Below is a small trained network, with its code and all its weights. Each question gives an input and a class and asks what happens when units are switched off, that is, made to give their printed mean instead of their output.

import numpy as np


def w(rows, s, z=0):
    codes = np.array(rows[::2]) - 128.0
    scale = np.full(codes.shape[1], s)
    scale[-1] = z or s
    return codes * scale


def norm(h):
    return h / np.sqrt((h * h).mean(-1, keepdims=True) + 1e-5)


def f(y):
    return np.maximum(y, 0)


def log_softmax(a):
    a = a - a.max(-1, keepdims=True)
    return a - np.log(np.exp(a).sum(-1, keepdims=True))


def net(x, mask):
    res = np.array(x, float).reshape(1, 2) / 4 @ E
    u = 0
    for l in range(2):
        y = f(norm(res) @ A[l][:, :-1].T + A[l][:, -1])
        res = res + np.where(mask[u : u + 11], y, B[l][:, -1]) @ B[l][:, :-1]
        u += 11
    return log_softmax(norm(res)[-1] @ U[:, :-1].T + U[:, -1])


A, B = {}, {}
E = w([
[130,64,253,153,31,103],'x0',
[91,41,69,74,77,54],'x1',
],0.0051)
A[0] = w([
[80,187,54,184,154,107,7],'L0N1',
[188,169,79,152,123,82,62],'L0N2',
[179,202,104,129,122,150,201],'L0N3',
[72,109,106,17,125,47,3],'L0N4',
[197,149,1,95,193,182,91],'L0N5',
[44,46,147,61,13,62,141],'L0N6',
[81,91,160,102,140,109,109],'L0N7',
[153,127,208,206,99,179,57],'L0N8',
[217,177,130,189,199,231,81],'L0N9',
[189,207,185,198,170,251,115],'L0N10',
[80,217,62,93,146,98,134],'L0N11',
],0.01,0.0066)
B[0] = w([
[28,116,133,8,246,82,151],'L0N1',
[155,58,68,101,182,126,137],'L0N2',
[78,188,119,138,157,184,195],'L0N3',
[167,71,103,146,42,120,155],'L0N4',
[124,154,130,52,205,56,211],'L0N5',
[182,116,98,138,50,116,227],'L0N6',
[181,131,81,124,92,111,147],'L0N7',
[173,183,158,120,227,31,185],'L0N8',
[213,93,138,205,89,185,220],'L0N9',
[66,62,149,166,58,167,248],'L0N10',
[201,84,79,108,137,82,184],'L0N11',
],0.011,0.013)
A[1] = w([
[110,153,55,64,134,138,54],'L1N1',
[132,117,75,114,95,165,42],'L1N2',
[18,100,43,30,94,106,228],'L1N3',
[139,114,223,86,54,107,81],'L1N4',
[158,102,167,212,51,136,160],'L1N5',
[92,233,129,181,100,212,2],'L1N6',
[78,127,142,183,118,244,65],'L1N7',
[65,166,184,244,139,253,102],'L1N8',
[142,186,96,185,40,158,140],'L1N9',
[178,211,187,69,98,79,35],'L1N10',
[124,130,75,189,97,254,8],'L1N11',
],0.012,0.0067)
B[1] = w([
[88,175,172,96,203,169,145],'L1N1',
[123,69,184,111,58,199,136],'L1N2',
[57,150,179,164,128,231,180],'L1N3',
[187,133,75,116,187,126,167],'L1N4',
[90,151,138,100,191,134,247],'L1N5',
[43,218,244,175,37,60,140],'L1N6',
[48,173,128,172,63,35,181],'L1N7',
[23,131,185,163,26,81,222],'L1N8',
[65,120,168,126,182,133,189],'L1N9',
[254,158,188,159,135,106,142],'L1N10',
[105,192,204,133,113,71,167],'L1N11',
],0.014)
U = w([
[41,199,215,203,103,52,237],'0',
[161,214,52,231,116,170,10],'1',
[252,167,186,141,169,34,219],'2',
[166,132,64,244,127,164,10],'3',
[58,130,73,54,224,194,246],'4',
[153,191,62,204,121,161,10],'5',
[180,206,69,189,107,175,10],'6',
[192,38,62,99,47,188,231],'7',
],0.018,0.011)

Each question gives the input, the list of numbers given to net, and the class t.
The units are the neurons (one row each of A and B). Each row of codes is followed by its name. A weight is (code - 128) times the scale printed after its matrix; where a second scale follows, it is the last column's (A, B and U).
mask holds one flag per neuron, layer by layer. A switched-off neuron (its flag False) gives its mean, the last column of its row in B, instead of its output. The means were averaged over made-up inputs and are rounded, as every weight is.
A unit's drop is (log p(t) with every unit on - log p(t) with that unit switched off) / (log p(t) with every unit on - log p(t) with every unit switched off).
top k neurons: the k neurons with the biggest drops, biggest first
top k neurons in layer l: the k neurons of layer l with the biggest drops, biggest first
drop of u: that unit's drop, to one decimal
input [3,6], class 7: top neuron -> L0N6
input [-5,-4], class 4: top 4 neurons in layer 1 -> L1N8, L1N6, L1N7, L1N10
input [6,3], class 2: top 2 neurons -> L0N10, L1N8
input [8,6], class 7: top 2 neurons -> L0N6, L0N8
input [8,-5], class 2: top 3 neurons -> L0N8, L0N3, L0N9
input [4,3], class 7: top 3 neurons in layer 0 -> L0N6, L0N8, L0N3
input [-2,3], class 7: top 4 neurons -> L0N4, L1N5, L0N8, L0N3
input [8,7], class 7: top 2 neurons in layer 0 -> L0N6, L0N8
input [1,6], class 7: drop of L0N6 -> 0.1
input [7,-3], class 2: drop of L0N8 -> 0.3
input [-5,-3], class 4: drop of L0N5 -> 1.3
